Each row is followed by roughly how far along a hidden order it lies, from 0 to 12. A new part has a new order.
| -0.41 | -0.81 |  1.42 | -1.14 | -1.63 | -1.24 | -0.38 | -1.42 |  1.89 | -0.01 |  1.27 |  0.46 | -0.62 | -1.37 |  0.04 |  0.40 | -0.79 | -1.29 |  2.13 |  0.83 | | 4
|  0.74 |  0.16 | -1.61 | -1.20 | -0.27 | -1.15 |  0.40 | -2.67 |  4.07 |  2.25 | -5.75 |  0.44 | -1.09 |  1.01 |  2.16 |  0.15 | -0.01 | -0.03 | -1.05 |  1.06 | | 12
|  1.75 | -0.80 |  0.19 |  0.49 | -2.01 | -2.37 |  0.95 | -0.84 | -1.10 | -0.76 |  0.96 |  0.12 | -3.17 | -0.34 |  0.51 | -0.03 | -0.74 |  0.37 |  0.44 |  0.60 | | 0
|  1.20 | -1.02 | -0.43 | -2.35 | -1.42 | -0.06 | -0.40 |  0.53 |  3.71 |  0.12 | -0.07 |  0.41 |  0.06 |  0.26 |  0.80 |  0.33 |  1.08 | -1.83 |  0.32 |  1.48 | | 0
| -0.56 | -0.71 |  0.98 | -1.73 | -0.75 | -4.02 |  0.08 | -3.72 |  7.15 |  1.95 | -5.24 | -0.23 | -2.03 | -0.31 |  0.93 |  0.28 |  0.05 | -3.55 | -1.09 |  0.54 | | 7
|  0.46 | -0.86 |  0.45 | -0.61 | -2.55 | -0.01 | -0.19 | -0.92 |  0.60 | -1.02 |  2.62 |  0.13 | -0.76 | -0.85 |  0.41 |  0.28 | -0.56 | -1.61 |  0.92 |  0.32 | | 1
| -3.24 | -0.47 |  0.53 | -3.76 | -0.95 | -1.64 | -1.79 | -2.08 |  4.12 |  2.18 | -5.19 |  0.18 | -0.44 |  0.71 |  1.11 |  0.57 |  2.63 | -2.16 |  0.47 |  0.41 | | 8
| -3.69 |  0.41 |  0.83 | -2.02 | -1.17 | -1.01 | -0.36 | -2.32 |  1.28 |  0.77 | -2.83 |  0.44 |  0.70 |  0.44 |  3.58 |  0.47 |  0.58 |  2.26 |  0.25 |  0.10 | | 10
|  1.01 | -0.58 | -1.48 | -1.60 | -1.43 | -0.38 |  0.10 | -0.15 |  3.04 |  1.47 | -2.56 |  0.57 | -0.69 |  0.00 |  1.12 |  0.35 | -1.27 | -1.02 | -0.84 |  1.54 | | 5
| -1.60 | -0.47 |  1.37 | -2.72 |  0.24 |  0.98 | -2.74 |  0.21 |  2.39 |  0.33 | -1.50 | -0.02 |  1.08 | -0.06 |  0.48 |  0.31 |  1.05 |  0.10 |  0.48 |  1.82 | | 6
| -1.23 |  0.11 | -0.60 | -1.32 | -1.92 |  0.41 |  0.00 | -0.46 |  5.53 |  0.28 |  2.16 |  0.62 |  2.97 |  0.08 |  2.48 |  0.66 |  1.50 |  1.90 |  1.75 |  1.09 | | 2
| -0.20 | -1.81 |  2.63 | -3.51 | -1.76 | -1.66 | -1.63 | -1.48 |  2.37 |  0.47 | -2.23 | -0.54 |  0.50 |  0.52 |  0.00 |  0.26 |  2.19 | -4.22 | -0.51 | -0.29 | | 0
| -1.01 | -0.91 |  1.61 | -3.73 | -3.07 | -5.16 |  0.45 | -5.63 |  9.46 |  1.34 | -5.74 | -0.42 | -6.28 | -1.00 |  1.03 |  0.32 |  2.88 | -4.46 | -0.50 | -0.20 | | 7
| -1.18 | -0.04 | -0.05 | -0.90 | -0.83 | -2.95 |  1.53 | -4.90 |  2.22 |  1.14 | -4.32 | -0.17 | -1.92 | -0.40 |  1.65 |  0.14 | -0.86 | -0.52 | -1.03 | -0.29 | | 10
|  0.87 |  0.57 | -3.98 |  1.50 |  2.34 |  2.06 |  1.18 | -1.12 | -5.75 |  0.90 | -3.10 | -0.20 |  5.17 |  1.31 |  0.80 | -0.34 | -3.60 |  1.33 | -1.41 |  0.36 | | 10
